Below are the code and all the weights of a small trained network. Each question names an input and a target symbol and asks about switching units off, where a switched-off unit gives its printed mean instead of its output.

import numpy as np


def w(rows, s, z=0):
    codes = np.array(rows[::2]) - 128.0
    scale = np.full(codes.shape[1], s)
    scale[-1] = z or s
    return codes * scale


def norm(h):
    return h / np.sqrt((h * h).mean(-1, keepdims=True) + 1e-5)


def f(y):
    return np.maximum(y, 0)


def softmax(a):
    e = np.exp(a - a.max(-1, keepdims=True))
    return e / e.sum(-1, keepdims=True)


def log_softmax(a):
    a = a - a.max(-1, keepdims=True)
    return a - np.log(np.exp(a).sum(-1, keepdims=True))


def net(x, mask):
    ids = ['ΘΠΦεστψ'.index(c) for c in x.split()]
    T = len(ids)
    res = E[ids] + P[:T]
    u = 0
    for l in range(2):
        r = norm(res)
        for j in range(3):
            rows = slice(2 * j, 2 * j + 2)
            q, k, v = (r @ M[l][rows].T for M in (Q, K, V))
            z = softmax(np.where(np.tri(T) > 0, q @ k.T / 2**0.5, -1e9)) @ v
            o = O[l][rows]
            res = res + np.where(mask[u + j], z, o[:, -1]) @ o[:, :-1]
        u += 3
        y = f(norm(res) @ A[l][:, :-1].T + A[l][:, -1])
        res = res + np.where(mask[u : u + 4], y, B[l][:, -1]) @ B[l][:, :-1]
        u += 4
    return log_softmax(norm(res)[-1] @ U[:, :-1].T + U[:, -1])


Q, K, V, O, A, B = {}, {}, {}, {}, {}, {}
E = w([
[99,69,191,157,202,6,83],'Θ',
[175,146,144,66,179,211,79],'Π',
[170,118,218,74,204,132,59],'Φ',
[122,154,101,198,198,53,148],'ε',
[126,113,33,178,104,93,93],'σ',
[70,107,70,217,163,209,156],'τ',
[91,166,111,167,81,155,189],'ψ',
],0.025)
P = w([
[115,217,142,91,127,168,53],'0',
[139,207,132,100,143,161,80],'1',
[112,171,97,63,146,150,123],'2',
[141,164,106,110,149,145,125],'3',
[149,145,124,136,142,127,130],'4',
[132,116,103,118,149,113,151],'5',
[136,97,117,152,127,105,141],'6',
[127,51,105,154,133,89,152],'7',
[124,34,121,181,115,84,145],'8',
[127,4,128,199,98,70,156],'9',
],0.019)
Q[0] = w([
[116,200,68,44,116,113,58],'0.h0',
[116,3,251,82,229,197,95],'0.h0',
[146,84,210,42,175,206,39],'0.h1',
[129,66,234,81,122,30,76],'0.h1',
[126,104,51,236,148,92,198],'0.h2',
[154,36,203,137,135,83,78],'0.h2',
],0.056)
K[0] = w([
[75,182,57,146,201,162,79],'0.h0',
[215,146,192,3,212,147,204],'0.h0',
[159,201,180,35,148,155,43],'0.h1',
[94,97,179,117,213,37,23],'0.h1',
[75,64,64,207,71,135,217],'0.h2',
[148,8,166,124,153,81,89],'0.h2',
],0.056)
V[0] = w([
[94,187,177,166,168,150,126],'0.h0',
[142,92,145,158,42,163,82],'0.h0',
[80,229,125,100,188,204,61],'0.h1',
[117,162,227,63,96,103,124],'0.h1',
[87,2,149,223,203,159,164],'0.h2',
[99,165,99,200,52,126,251],'0.h2',
],0.048)
O[0] = w([
[135,171,131,114,165,117,201,142],'0.h0',
[125,98,66,113,70,151,74,116],'0.h0',
[137,39,94,201,211,176,210,252],'0.h1',
[56,87,210,75,179,144,112,28],'0.h1',
[154,41,36,184,251,198,189,228],'0.h2',
[68,97,181,187,86,183,243,187],'0.h2',
],0.024)
A[0] = w([
[159,253,102,85,99,158,57,97],'0.n0',
[140,181,95,150,30,95,60,85],'0.n1',
[162,161,117,96,166,143,78,3],'0.n2',
[137,132,148,47,151,113,102,130],'0.n3',
],0.062,0.0023)
B[0] = w([
[190,177,47,118,52,200,118,215],'0.n0',
[117,145,162,253,145,68,69,225],'0.n1',
[31,118,97,74,119,129,105,253],'0.n2',
[97,132,96,216,127,156,161,226],'0.n3',
],0.045,0.027)
Q[1] = w([
[50,169,122,65,114,83,45],'1.h0',
[150,125,54,126,96,153,119],'1.h0',
[105,153,255,39,75,143,107],'1.h1',
[96,139,139,64,120,125,150],'1.h1',
[169,141,135,189,161,128,142],'1.h2',
[97,153,225,142,47,128,184],'1.h2',
],0.084)
K[1] = w([
[74,10,76,107,145,227,162],'1.h0',
[147,129,1,59,157,136,146],'1.h0',
[73,149,177,39,106,87,12],'1.h1',
[78,139,150,118,74,129,91],'1.h1',
[125,109,81,82,128,139,10],'1.h2',
[106,151,232,217,187,54,186],'1.h2',
],0.063)
V[1] = w([
[155,150,111,133,140,65,115],'1.h0',
[117,156,89,135,60,139,147],'1.h0',
[206,132,163,74,55,157,116],'1.h1',
[90,178,70,183,100,92,183],'1.h1',
[120,67,160,145,137,99,158],'1.h2',
[71,87,184,160,253,56,119],'1.h2',
],0.038)
O[1] = w([
[139,101,128,72,148,129,165,122],'1.h0',
[127,159,192,133,158,131,114,164],'1.h0',
[27,103,104,126,144,176,148,2],'1.h1',
[157,106,144,19,70,72,144,245],'1.h1',
[94,139,86,108,114,189,81,97],'1.h2',
[199,159,121,94,4,188,150,143],'1.h2',
],0.021,0.034)
A[1] = w([
[65,73,200,125,254,6,79,5],'1.n0',
[187,132,149,100,179,121,13,36],'1.n1',
[14,81,225,117,38,199,196,111],'1.n2',
[227,45,162,118,165,55,140,210],'1.n3',
],0.051,0.0023)
B[1] = w([
[254,52,205,125,152,67,105,173],'1.n0',
[53,97,98,111,140,128,125,167],'1.n1',
[30,60,195,121,50,115,164,253],'1.n2',
[96,209,180,116,136,155,82,165],'1.n3',
],0.053,0.05)
U = w([
[41,139,51,65,144,150,76,208],'Θ',
[184,66,154,83,123,43,126,99],'Π',
[133,107,204,111,144,152,85,71],'Φ',
[122,254,214,62,130,147,132,201],'ε',
[133,169,135,228,37,134,31,104],'σ',
[120,85,87,220,175,211,222,1],'τ',
[25,68,184,136,43,156,174,184],'ψ',
],0.0066,0.0027)

Each question gives the input, a string of symbols that net reads in full, and the target symbol t.
The units are the heads (2 rows each of Q, K, V and O) and the neurons (one row each of A and B). Each row of codes is followed by its name. A weight is (code - 128) times the scale printed after its matrix; where a second scale follows, it is the last column's (O, A, B and U).
mask holds one flag per unit, layer by layer, with each layer's heads first. A switched-off unit (its flag False) gives its mean, the last column of its rows in O or B, instead of its output. The means were averaged over made-up inputs and are rounded, as every weight is.
A unit's drop is (log p(t) with every unit on - log p(t) with that unit switched off) / (log p(t) with every unit on - log p(t) with every unit switched off).
The circuit of an input: a set's keep is (log p(t) with only the set's units on - log p(t) with every unit switched off) / (log p(t) with every unit on - log p(t) with every unit switched off). Starting from the 12 units with the biggest drops (on a tie, the unit counted first), units are removed one at a time, each time the one whose removal leaves the highest keep (on an exact tie, the one counted first), for as long as the keep stays at least 0.8.
circuit, biggest first: the units of the circuit, biggest drop first
k most important neurons: the k neurons with the biggest drops, biggest first
drop of u: that unit's drop, to one decimal
input Φ τ σ σ Φ, target Π: circuit, biggest first => (0.h1, 1.n0, 0.h2)
input Θ ψ σ Π Θ, target Π: circuit, biggest first => (0.h2, 1.n0, 0.n0)
input τ τ Π σ, target τ: circuit, biggest first => (1.n2, 0.h2)
input Π ψ Φ τ ε σ ψ τ ψ Π, target Π: 2 most important neurons => (1.n0, 0.n0)
input τ Φ τ Π σ Φ Θ Θ Θ, target Π: 2 most important neurons => (0.n0, 1.n0)
input Θ σ ε, target σ: 2 most important neurons => (0.n1, 0.n0)
input σ Π Θ Π Φ σ ε, target σ: circuit, biggest first => (0.h1, 0.n1)
input Θ Π Θ ε, target ε: 3 most important neurons => (1.n3, 1.n2, 0.n0)
input ε τ σ ε Π Θ τ ε, target τ: circuit, biggest first => (0.h2)
input τ ψ Φ Φ Π ε τ σ Π, target Π: 2 most important neurons => (1.n0, 0.n2)
input σ Π Θ ε, target ε: 3 most important neurons => (1.n3, 0.n0, 1.n2)
input σ ψ σ ε τ, target τ: 2 most important neurons => (0.n1, 1.n2)
input Θ τ ψ τ ε Θ σ Θ, target Φ: 2 most important neurons => (1.n3, 0.n0)
input ψ Θ σ Φ Π ψ ε σ σ τ, target τ: most important neuron => (1.n2)
input σ σ Φ ε σ τ σ ε Θ, target Θ: 2 most important neurons => (0.n1, 1.n2)
input ψ Φ ε ε σ Θ σ, target σ: drop of 0.h1 => 0.9
input τ Π ε, target τ: drop of 0.h1 => 1.1
input Φ Π ψ σ Π τ ψ Θ Θ Φ, target Π: drop of 1.h2 => 0.1
